Below is a small trained network, with its code and all its weights. Each question gives an input and a class and asks what happens when units are switched off, that is, made to give their printed mean instead of their output.

import numpy as np


def w(rows, s, z=0):
    codes = np.array(rows[::2]) - 128.0
    scale = np.full(codes.shape[1], s)
    scale[-1] = z or s
    return codes * scale


def f(y):
    return np.maximum(y, 0)


def log_softmax(a):
    a = a - a.max(-1, keepdims=True)
    return a - np.log(np.exp(a).sum(-1, keepdims=True))


def net(x, mask):
    res = np.array(x, float).reshape(1, 6) / 4 @ E
    y = f(res @ A[0][:, :-1].T + A[0][:, -1])
    res = res + np.where(mask, y, B[0][:, -1]) @ B[0][:, :-1]
    return log_softmax(res[-1] @ U[:, :-1].T + U[:, -1])


A, B = {}, {}
E = w([
[1,193,150,46,77],'x0',
[77,84,158,58,62],'x1',
[121,114,143,186,158],'x2',
[211,138,132,155,96],'x3',
[217,173,159,78,31],'x4',
[39,76,187,179,49],'x5',
],0.0091)
A[0] = w([
[170,171,168,122,160,149],'N1',
[248,146,176,91,168,216],'N2',
[115,83,79,178,215,222],'N3',
[100,101,143,225,215,254],'N4',
[20,157,214,133,103,232],'N5',
[199,117,111,89,148,88],'N6',
[254,171,116,95,131,184],'N7',
[39,144,178,108,44,191],'N8',
],0.0093,0.0036)
B[0] = w([
[130,125,100,159,137,160],'N1',
[205,152,79,199,104,211],'N2',
[109,98,167,156,194,218],'N3',
[106,72,129,126,162,233],'N4',
[37,81,166,118,54,247],'N5',
[150,135,115,161,114,168],'N6',
[246,163,80,174,96,216],'N7',
[91,108,134,60,46,243],'N8',
],0.012)
U = w([
[178,188,9,207,125,212],'0',
[47,123,203,93,29,113],'1',
[84,91,174,178,241,2],'2',
],0.011,0.00039)

Each question gives the input, the list of numbers given to net, and the class t.
The units are the neurons (one row each of A and B). Each row of codes is followed by its name. A weight is (code - 128) times the scale printed after its matrix; where a second scale follows, it is the last column's (A, B and U).
mask holds one flag per neuron, in row order. A switched-off neuron (its flag False) gives its mean, the last column of its row in B, instead of its output. The means were averaged over made-up inputs and are rounded, as every weight is.
A unit's drop is (log p(t) with every unit on - log p(t) with that unit switched off) / (log p(t) with every unit on - log p(t) with every unit switched off).
The circuit of an input: a set's keep is (log p(t) with only the set's units on - log p(t) with every unit switched off) / (log p(t) with every unit on - log p(t) with every unit switched off). Starting from all 8 units, units are removed one at a time, each time the one whose removal leaves the highest keep (on an exact tie, the one counted first), for as long as the keep stays at least 0.8.
units of the circuit, in order: the units of the circuit, biggest drop first
most important unit: the unit with the biggest drop
k most important neurons: the k neurons with the biggest drops, biggest first
drop of u: that unit's drop, to one decimal
input [-3,4,8,7,-7,8], class 2: most important unit	N4
input [-4,2,1,8,-5,8], class 2: units of the circuit, in order	(N8, N4)
input [2,-2,-3,-2,-1,-2], class 2: units of the circuit, in order	(N8, N7)
input [0,3,3,-8,0,-7], class 2: units of the circuit, in order	(N7, N8)
input [-4,7,-4,-4,-2,-3], class 2: 3 most important neurons	(N8, N7, N5)
input [1,0,-1,5,8,4], class 0: 3 most important neurons	(N7, N5, N2)
input [2,6,-3,8,5,0], class 0: units of the circuit, in order	(N7, N5)
input [-2,8,6,1,0,-3], class 0: 2 most important neurons	(N5, N8)
input [-5,-7,-6,-8,8,8], class 0: 2 most important neurons	(N5, N8)
input [-7,1,4,0,-5,-5], class 2: 2 most important neurons	(N3, N4)
input [7,-4,5,8,-7,-7], class 2: drop of N3	0.3
